[100 = 0]
[96 80 95 97 100 110 88 96 96 102 99 101 80 99 92 98 87 89 100 100 107 80 101 99 102 58 94 95 96 110 99 94] => (28):(53)
[89 94 97 109 95 111 103 94 92 102 96 97 84 103 105 93 91 91 99 100 104 86 101 104 104 67 96 95 96 111 100 82] => (28):(53)
[93 90 102 90 99 109 91 98 102 112 98 96 95 94 112 103 97 102 100 105 112 96 99 98 104 58 96 104 89 85 108 92] => (28):(39)
[99 95 115 120 109 100 94 108 105 102 99 103 119 102 93 102 92 110 99 94 102 91 101 95 101 107 100 99 93 73 101 114] => (35):(48)
[96 103 97 121 117 81 105 104 97 99 104 101 95 104 96 106 99 102 97 95 102 98 101 87 101 115 102 90 88 109 99 117] => (35):(37)
[87 76 96 131 116 123 80 98 104 103 93 98 70 93 104 75 89 95 104 105 100 77 99 97 108 44 107 94 95 96 105 92] => (28):(39)
[102 84 100 120 128 90 93 104 101 103 100 106 105 103 90 115 103 93 96 96 100 89 103 98 95 106 101 98 84 105 102 105] => (35):(37)
[100 97 103 101 89 105 105 105 100 91 97 100 78 108 106 112 77 83 99 103 99 82 103 100 121 71 96 97 81 89 100 109] => (28):(49)
[96 87 98 137 121 87 96 100 97 99 100 101 91 99 87 98 86 98 100 93 105 86 101 99 96 103 100 83 96 114 95 112] => (35):(37)
[78 105 116 72 88 105 107 107 99 98 106 100 89 108 106 115 107 84 105 102 115 95 100 103 119 72 93 101 67 87 108 97] => (28):(53)
[100 95 98 114 126 91 93 100 106 102 101 112 124 93 97 101 121 105 100 104 98 97 98 98 95 112 97 99 105 92 100 109] => (35):(41)
[91 100 109 71 98 117 93 102 96 101 94 94 69 100 100 100 81 96 104 99 90 93 101 98 116 51 96 101 97 101 112 94] => (28):(49)
[94 115 105 77 103 102 108 105 95 97 101 99 74 110 109 108 96 96 106 100 109 95 100 96 120 67 93 99 77 97 112 98] => (28):(49)
[95 91 104 92 99 106 99 108 100 90 97 102 76 109 100 127 95 89 105 101 112 96 99 100 117 74 90 98 89 89 106 94] => (28):(49)
[94 126 99 71 119 87 75 114 95 100 100 112 126 89 110 98 128 105 96 107 104 106 98 99 109 105 91 98 92 86 102 106] => (35):(41)
[90 97 90 115 116 107 91 102 93 100 95 107 82 83 98 75 86 119 99 115 83 100 105 99 95 50 100 86 106 127 103 95] => (28):(53)
[88 100 109 89 103 111 92 110 94 97 99 98 114 97 105 105 96 96 104 106 117 114 104 102 110 45 93 101 102 82 109 86] => (28):(39)
[93 96 107 88 83 107 105 103 98 95 98 99 73 104 122 103 93 82 103 105 100 92 95 102 115 75 96 96 75 96 89 92] => (28):(53)
[92 92 112 118 112 84 93 130 105 101 120 108 113 106 94 119 97 102 108 99 128 88 100 98 92 99 103 100 78 82 101 107] => (35):(48)
[93 92 104 118 117 92 96 109 108 99 101 101 125 101 103 111 106 98 99 94 107 89 98 100 99 89 101 94 83 84 100 106] => (35):(41)
[100 88 102 87 112 106 105 101 102 98 96 100 70 107 98 104 72 89 102 100 94 87 100 101 123 60 90 96 88 98 106 103] => (28):(49)
[92 86 103 107 121 90 93 104 101 97 102 103 136 91 106 105 121 108 99 110 107 106 94 110 100 88 102 97 105 88 99 104] => (35):(41)
[89 93 105 125 118 90 90 111 98 102 98 104 104 98 87 109 96 93 102 94 108 87 86 95 86 83 104 98 93 108 102 85] => (35):(48)
[101 97 103 96 128 89 94 109 100 94 103 103 111 103 104 125 119 109 98 97 100 103 104 97 103 89 102 106 108 99 110 102] => (35):(37)
[91 77 93 101 136 119 64 98 95 91 97 112 81 88 99 89 85 99 101 106 82 78 119 96 85 32 101 90 97 113 113 99] => (28):(49)
[106 94 101 132 110 77 116 106 103 101 98 105 86 112 93 108 90 102 92 96 105 86 100 93 101 149 100 92 83 100 99 116] => (35):(37)
[93 89 107 111 99 101 107 95 95 100 94 96 82 112 95 114 81 91 107 91 113 76 92 102 112 62 96 95 83 95 97 97] => (28):(39)
[100 104 93 111 109 90 96 102 98 94 102 107 118 86 99 95 102 106 101 101 82 99 96 100 107 100 109 102 112 104 103 108] => (35):(37)
[98 93 98 118 114 109 92 99 94 103 92 107 72 95 101 98 89 94 101 103 86 83 101 102 102 73 81 92 104 117 103 92] => (28):(49)
[88 104 104 111 98 87 90 104 104 93 98 104 143 100 116 106 119 112 96 98 115 115 99 111 94 98 99 105 100 77 106 109] => (35):(48)
[100 94 106 113 74 100 101 109 96 103 101 98 98 104 104 119 106 108 101 101 116 85 101 101 114 107 99 100 78 95 97 102] => (35):(41)
[86 96 107 84 99 111 99 97 97 87 98 104 89 96 107 98 109 98 105 99 111 86 105 97 117 63 103 109 83 82 107 94] => (28):(39)

[114 110 136 115 104 79 83 75 133 93 91 88 101 100 111 86 96 89 99 107 100 101 102 103 99 108 98 108 102 111 102 103] => [49]:[55]
[105 116 84 105 100 103 103 99 51 100 104 95 100 101 112 99 103 87 100 105 102 89 95 93 109 102 99 94 98 107 104 106] => [53]:[66]
[94 99 68 97 111 113 106 105 32 92 92 90 98 116 112 91 101 89 99 94 92 108 84 99 120 100 96 96 79 123 119 99] => [53]:[51]
[118 94 113 123 83 86 114 87 121 95 108 105 100 99 111 97 92 109 109 99 111 92 121 94 96 106 94 107 105 106 85 96] => [52]:[56]
[109 86 110 117 93 87 94 95 111 92 116 93 110 94 109 81 101 91 94 108 102 101 99 103 97 103 105 91 89 113 93 107] => [49]:[55]
[116 85 134 109 104 80 107 102 124 83 105 106 105 104 100 115 90 113 104 95 81 100 106 102 128 103 93 93 93 82 87 85] => [52]:[54]
[109 101 98 103 99 105 95 91 78 100 109 92 101 97 99 88 100 100 93 102 110 100 95 103 110 107 102 102 82 110 105 103] => [53]:[66]
[103 98 99 106 109 85 107 92 61 95 111 86 88 97 106 94 104 96 98 96 102 104 96 94 122 100 106 110 87 103 109 102] => [53]:[66]
[106 91 109 110 83 86 99 94 113 104 115 93 106 85 104 98 94 102 96 101 116 97 90 104 91 116 108 104 101 108 80 110] => [49]:[55]
[104 94 112 104 55 81 118 99 130 99 121 98 105 96 91 106 97 119 110 97 93 96 113 95 84 104 89 102 105 102 95 88] => [52]:[54]
[106 113 107 104 92 97 106 86 49 95 120 94 106 100 124 88 92 91 110 106 101 97 109 95 113 99 96 108 100 117 108 100] => [53]:[51]
[70 103 104 104 109 99 98 97 112 103 100 105 114 93 109 95 100 98 95 99 111 101 103 101 80 110 103 105 87 91 106 104] => [49]:[55]
[92 100 82 93 88 109 105 89 51 97 110 94 97 103 102 101 97 96 105 100 111 96 98 94 110 104 101 102 87 111 112 105] => [53]:[51]
[106 100 86 101 92 103 100 102 52 98 114 89 104 109 102 92 99 87 97 97 96 104 84 110 123 101 106 100 84 130 107 106] => [53]:[66]
[111 73 118 111 105 76 101 99 127 95 106 100 99 86 115 99 102 100 91 98 99 112 96 101 91 101 109 103 87 114 84 108] => [49]:[55]
[90 92 117 101 89 82 104 103 130 93 97 113 81 107 107 110 86 112 109 94 86 97 111 94 84 101 88 103 92 82 97 89] => [52]:[56]
[98 93 123 95 80 84 97 93 29 99 110 105 102 109 85 109 85 102 103 97 76 103 119 104 104 100 79 99 114 93 116 93] => [52]:[54]
[111 87 122 108 78 61 107 108 125 101 120 114 98 99 100 115 100 103 102 104 83 108 99 93 107 104 96 100 91 103 88 98] => [52]:[54]
[99 98 104 108 95 82 111 104 97 104 106 115 90 110 108 106 101 105 105 104 92 94 104 93 98 109 92 101 103 90 93 95] => [52]:[56]
[111 95 88 107 95 100 104 92 48 92 104 95 83 112 119 92 101 93 95 97 111 102 108 98 114 109 90 107 105 126 106 113] => [53]:[51]
[114 85 102 112 96 98 99 111 142 102 104 80 112 90 98 99 92 99 96 108 114 103 101 105 89 99 105 104 84 120 81 109] => [49]:[63]
[104 91 113 98 91 95 108 106 128 100 108 97 96 99 107 87 100 105 106 99 91 96 108 99 94 102 96 105 110 93 93 102] => [52]:[54]
[107 93 118 114 98 65 128 101 115 94 100 122 103 102 109 112 95 104 103 99 87 98 109 98 99 106 92 106 91 89 86 94] => [52]:[56]
[103 85 107 97 75 73 115 101 104 99 119 107 101 104 109 103 100 87 104 107 91 99 105 99 100 101 87 98 102 92 101 90] => [52]:[54]
